Here is a tiny trained network, its code and every weight. The questions are about switching its units off for an input and a class, where a switched-off unit gives its printed mean instead of its output.

import numpy as np


def w(rows, s, z=0):
    codes = np.array(rows[::2]) - 128.0
    scale = np.full(codes.shape[1], s)
    scale[-1] = z or s
    return codes * scale


def norm(h):
    return h / np.sqrt((h * h).mean(-1, keepdims=True) + 1e-5)


def f(y):
    return np.maximum(y, 0)


def log_softmax(a):
    a = a - a.max(-1, keepdims=True)
    return a - np.log(np.exp(a).sum(-1, keepdims=True))


def net(x, mask):
    res = np.array(x, float).reshape(1, 5) / 4 @ E
    u = 0
    for l in range(2):
        y = f(norm(res) @ A[l][:, :-1].T + A[l][:, -1])
        res = res + np.where(mask[u : u + 13], y, B[l][:, -1]) @ B[l][:, :-1]
        u += 13
    return log_softmax(norm(res)[-1] @ U[:, :-1].T + U[:, -1])


A, B = {}, {}
E = w([
[135,126,128,129,136,129],'x0',
[119,123,84,10,138,194],'x1',
[135,128,127,128,132,125],'x2',
[79,61,219,71,157,48],'x3',
[133,129,121,126,123,119],'x4',
],0.013)
A[0] = w([
[198,160,117,250,141,80,79],'L0N1',
[121,92,245,189,153,6,64],'L0N2',
[137,95,178,95,131,117,211],'L0N3',
[128,159,68,142,139,80,113],'L0N4',
[142,102,81,116,131,168,205],'L0N5',
[102,104,123,100,89,110,38],'L0N6',
[110,186,129,112,161,100,51],'L0N7',
[128,98,206,32,167,85,1],'L0N8',
[130,112,98,155,101,96,107],'L0N9',
[123,119,141,142,143,111,91],'L0N10',
[76,124,153,248,106,172,57],'L0N11',
[196,127,150,129,132,91,161],'L0N12',
[180,143,79,104,152,175,152],'L0N13',
],0.021,0.0033)
B[0] = w([
[72,119,193,4,197,136,217],'L0N1',
[198,151,69,230,26,127,251],'L0N2',
[164,161,189,76,127,11,175],'L0N3',
[114,96,136,122,176,122,149],'L0N4',
[142,142,61,119,116,143,172],'L0N5',
[99,152,123,115,186,147,144],'L0N6',
[169,88,108,150,169,148,129],'L0N7',
[37,103,174,66,233,179,208],'L0N8',
[129,150,158,118,155,147,148],'L0N9',
[148,145,133,137,109,132,145],'L0N10',
[80,81,185,100,229,107,189],'L0N11',
[60,139,118,166,156,71,152],'L0N12',
[133,152,91,175,49,165,186],'L0N13',
],0.026,0.023)
A[1] = w([
[169,99,90,192,122,116,66],'L1N1',
[149,113,112,158,111,127,48],'L1N2',
[171,132,138,183,148,166,179],'L1N3',
[164,168,111,228,75,78,3],'L1N4',
[145,141,83,191,70,128,74],'L1N5',
[183,122,140,188,76,73,14],'L1N6',
[143,177,106,138,181,99,29],'L1N7',
[191,142,135,103,146,93,128],'L1N8',
[170,156,113,137,113,104,226],'L1N9',
[172,132,116,182,89,140,160],'L1N10',
[177,118,114,190,142,113,142],'L1N11',
[143,200,4,205,62,157,43],'L1N12',
[112,54,206,33,148,142,176],'L1N13',
],0.023,0.0022)
B[1] = w([
[89,109,145,112,188,134,166],'L1N1',
[87,160,96,122,159,150,150],'L1N2',
[124,126,123,78,123,48,149],'L1N3',
[136,182,253,124,51,82,214],'L1N4',
[167,176,103,75,226,182,199],'L1N5',
[77,200,218,116,40,134,182],'L1N6',
[113,107,125,51,78,199,138],'L1N7',
[63,84,108,130,109,171,136],'L1N8',
[150,58,144,214,166,162,162],'L1N9',
[71,163,134,142,177,107,182],'L1N10',
[84,181,133,96,112,92,160],'L1N11',
[116,5,66,137,33,134,250],'L1N12',
[67,92,110,79,240,128,232],'L1N13',
],0.027,0.026)
U = w([
[22,96,153,42,252,125,206],'0',
[63,205,241,149,20,73,146],'1',
[177,202,93,165,157,115,2],'2',
[247,163,117,165,168,102,21],'3',
[208,179,107,238,169,130,17],'4',
[227,165,109,157,154,89,19],'5',
[91,60,29,132,29,168,199],'6',
],0.014,0.0057)

Each question gives the input, the list of numbers given to net, and the class t.
The units are the neurons (one row each of A and B). Each row of codes is followed by its name. A weight is (code - 128) times the scale printed after its matrix; where a second scale follows, it is the last column's (A, B and U).
mask holds one flag per neuron, layer by layer. A switched-off neuron (its flag False) gives its mean, the last column of its row in B, instead of its output. The means were averaged over made-up inputs and are rounded, as every weight is.
A unit's drop is (log p(t) with every unit on - log p(t) with that unit switched off) / (log p(t) with every unit on - log p(t) with every unit switched off).
The circuit of an input: a set's keep is (log p(t) with only the set's units on - log p(t) with every unit switched off) / (log p(t) with every unit on - log p(t) with every unit switched off). Starting from the 12 units with the biggest drops (on a tie, the unit counted first), units are removed one at a time, each time the one whose removal leaves the highest keep (on an exact tie, the one counted first), for as long as the keep stays at least 0.8.
units of the circuit, in order: the units of the circuit, biggest drop first
k most important neurons: the k neurons with the biggest drops, biggest first
k most important neurons of layer l: the k neurons of layer l with the biggest drops, biggest first
drop of u: that unit's drop, to one decimal
input [-7,-6,-5,4,3], class 1: units of the circuit, in order	[L0N2]
input [-1,-4,8,1,-7], class 1: 2 most important neurons	[L0N2 L0N8]
input [1,8,-3,0,-4], class 6: 2 most important neurons	[L0N1 L0N11]
input [2,8,1,0,8], class 6: 2 most important neurons	[L0N1 L0N11]
input [7,1,2,-5,-1], class 6: 2 most important neurons	[L0N13 L0N8]
input [4,0,3,6,-1], class 1: 3 most important neurons	[L0N2 L0N1 L0N11]
input [8,0,6,3,2], class 1: 2 most important neurons of layer 0	[L0N2 L0N1]
input [1,3,1,0,3], class 6: 2 most important neurons of layer 0	[L0N1 L0N11]
input [5,-5,-1,1,1], class 1: 2 most important neurons of layer 0	[L0N2 L0N8]
input [4,-6,-1,1,-3], class 1: drop of L0N8	1.8
input [8,-1,-3,3,-6], class 1: drop of L0N2	1.7
input [0,-1,5,2,7], class 1: drop of L0N2	1.6
input [7,-5,2,2,-5], class 1: drop of L0N2	1.8
input [-8,1,-3,-3,-1], class 6: most important neuron	[L1N12]
